Small tables with named rows and columns. After each table, cells are looked up by row and column.

Table Noz
	Tokirop	Saloban	Nivubod	Rupimim	Pel
Kenom	15	450	249	646	98
Beb	-166	371	-346	-132	-679
Zise	-487	104	360	568	-126
Risi	-541	-434	609	-58	-168
Getola	-232	407	-317	467	217
Fisori	177	65	-497	578	426
Vunolek	-41	-14	153	40	-204

Vunolek, Saloban => -14
Zise, Nivubod => 360
Zise, Pel => -126
Beb, Pel => -679
Vunolek, Tokirop => -41
Zise, Saloban => 104
Kenom, Pel => 98
Beb, Nivubod => -346
Getola, Saloban => 407
Risi, Tokirop => -541

Boder:
         Mulaz  Bigufis  Pirimuv  Botiko  Tigogu  Fegi  Mab  Ton
Buv        -38      -10      -29      -5      28    31  -20   21
Nas         12      -42        3      42      12   -37  -30  -24
Pobotod    -24       10      -20     -50     -51   -54   -1  -73
Morulek    -28       26      -22     -42     -31   -44    5  -77
Vek         -8        7       -3      28      26   -25   -4  -57
Sezo       -27      -31      -37     -13     -11   -22  -50   57
Kedolo     -23       30      -15      -4      10   -40    4  -69
Vono        -1      -45       -3      37      25     9  -28   -6
Tomoku      11      -50        3     -18     -60   -51  -20  -65
Ditela     -27      -37      -36     -20     -18   -23  -52   57
Rofe       -35      -34      -20     -50     -30    53    0  -38
Pav        -35       32      -39      -4      15   -62  -23    8

What is the Ton of Vek in Boder? -57
What is the Ton of Tomoku in Boder? -65
What is the Tigogu of Nas in Boder? 12
What is the Botiko of Vek in Boder? 28
What is the Bigufis of Buv in Boder? -10
What is the Botiko of Ditela in Boder? -20
What is the Mulaz of Vek in Boder? -8
What is the Tigogu of Vono in Boder? 25
What is the Pirimuv of Sezo in Boder? -37
What is the Ton of Pobotod in Boder? -73
What is the Tigogu of Morulek in Boder? -31
What is the Bigufis of Vek in Boder? 7
What is the Pirimuv of Nas in Boder? 3
What is the Ton of Ditela in Boder? 57
What is the Mulaz of Sezo in Boder? -27
What is the Bigufis of Kedolo in Boder? 30
What is the Fegi of Pav in Boder? -62
What is the Fegi of Ditela in Boder? -23

Table Nos
	Gemedud	Lok	Mabotu	Por	Mamir	Bot	Rir	Ruv	Lapibis
Ver	1.37	6.52	1.45	1.85	6.66	5.48	9.93	4.57	8.25
Dop	0.72	4.75	7.28	6.25	0.47	8.37	4.29	8.37	4.30
Tulano	1.26	5.98	1.92	1.97	6.20	5.21	9.75	4.90	7.66
Rig	7.37	7.75	8.16	0.38	6.80	0.13	8.20	5.72	2.13
Popebet	0.52	3.29	8.61	4.84	0.17	8.38	4.30	9.34	5.29
Gogov	0.79	3.30	5.25	2.55	4.37	5.41	7.50	7.11	7.89
Nolafim	9.41	8.82	5.45	4.92	7.98	7.51	4.03	5.20	8.63
Pek	8.00	2.12	5.46	6.27	8.80	4.70	2.93	2.61	7.03
Lebevuk	1.82	9.44	0.72	8.78	1.00	5.48	3.86	0.36	1.05
Zef	1.22	2.82	8.85	4.19	0.99	7.61	4.54	9.52	6.40
Kenol	8.97	3.07	6.81	5.06	8.95	4.04	3.08	2.74	6.26

What is the Gemedud of Popebet in Nos? 0.52
What is the Rir of Tulano in Nos? 9.75
What is the Mamir of Kenol in Nos? 8.95
What is the Lapibis of Lebevuk in Nos? 1.05
What is the Mabotu of Dop in Nos? 7.28
What is the Ruv of Ver in Nos? 4.57
What is the Gemedud of Ver in Nos? 1.37
What is the Ruv of Nolafim in Nos? 5.20
What is the Gemedud of Rig in Nos? 7.37
What is the Por of Nolafim in Nos? 4.92
What is the Bot of Kenol in Nos? 4.04
What is the Ruv of Tulano in Nos? 4.90
What is the Ruv of Popebet in Nos? 9.34
What is the Rir of Kenol in Nos? 3.08
What is the Lok of Gogov in Nos? 3.30
Row with the largest Mamir: Kenol

Nebon =
,Dani,Kub,Gon,Vidofip,Vibezi,Sol,Kof,Fasar,Nilav,Ponemef
Mul,-118,-125,121,318,179,-270,-665,-643,-234,159
Guz,-36,190,110,-221,-508,-542,-340,-118,-30,-86
Mufa,-82,211,433,306,-85,-424,-482,-285,-97,-87
Rodesag,569,599,449,236,154,291,500,517,217,-209
Bepod,-388,-713,-579,-124,203,89,-360,-643,-416,157
Sepevev,-18,53,477,813,728,266,-157,-223,18,245
Zotesil,200,235,224,220,239,352,528,651,588,339
Nebim,282,798,901,525,74,-22,286,642,648,274
Gan,-188,315,820,891,498,47,-31,308,673,668

Gon of Mufa is 433
Vidofip of Zotesil is 220
Nilav of Guz is -30
Dani of Sepevev is -18
Vibezi of Mul is 179
Vidofip of Guz is -221
Kub of Zotesil is 235
Kof of Nebim is 286
Vidofip of Nebim is 525
Ponemef of Guz is -86
Sol of Gan is 47
Nilav of Bepod is -416
Ponemef of Bepod is 157
Sol of Bepod is 89

Fad.csv
,Nipo,Nemu,Serap,Fetab,Bule
Dum,-0.016,-0.048,-0.007,-0.067,-0.092
Desumud,0.028,0.280,0.226,0.126,-0.483
Rok,-0.460,-0.706,-0.053,0.062,0.690
Rifope,-0.061,-0.048,-0.053,-0.035,0.006

Dum, Fetab: -0.067
Rok, Fetab: 0.062
Desumud, Nemu: 0.280
Rok, Bule: 0.690
Rok, Serap: -0.053
Rifope, Serap: -0.053
Desumud, Nipo: 0.028
Dum, Nipo: -0.016
Rok, Nipo: -0.460
Dum, Bule: -0.092
Rok, Nemu: -0.706
Desumud, Bule: -0.483

Pudag
|  | Rin | Lorera | Mupuvob | Sodam | Kopiral |
|---|---|---|---|---|---|
| Relilor | 65 | 100 | 69 | 210 | 64 |
| Voz | 83 | 72 | 99 | 65 | 52 |
| Febon | 106 | 68 | 84 | 135 | 69 |
| Lapi | 83 | 65 | 52 | 52 | 128 |
| Rebigam | 49 | 75 | 68 | 130 | 105 |
| Feg | 98 | 66 | 84 | 79 | 89 |
| Vubesul | 60 | 92 | 75 | 133 | 59 |
| Tig | 105 | 94 | 68 | 44 | 40 |

Rin of Relilor is 65
Rin of Tig is 105
Sodam of Feg is 79
Kopiral of Relilor is 64
Rin of Rebigam is 49
Lorera of Relilor is 100
Kopiral of Febon is 69
Lorera of Lapi is 65
Sodam of Tig is 44
Sodam of Relilor is 210
Mupuvob of Rebigam is 68
Mupuvob of Feg is 84
Sodam of Rebigam is 130
Mupuvob of Lapi is 52
Lorera of Vubesul is 92
Rin of Lapi is 83
Rin of Febon is 106
Which row has the largest Mupuvob? Voz

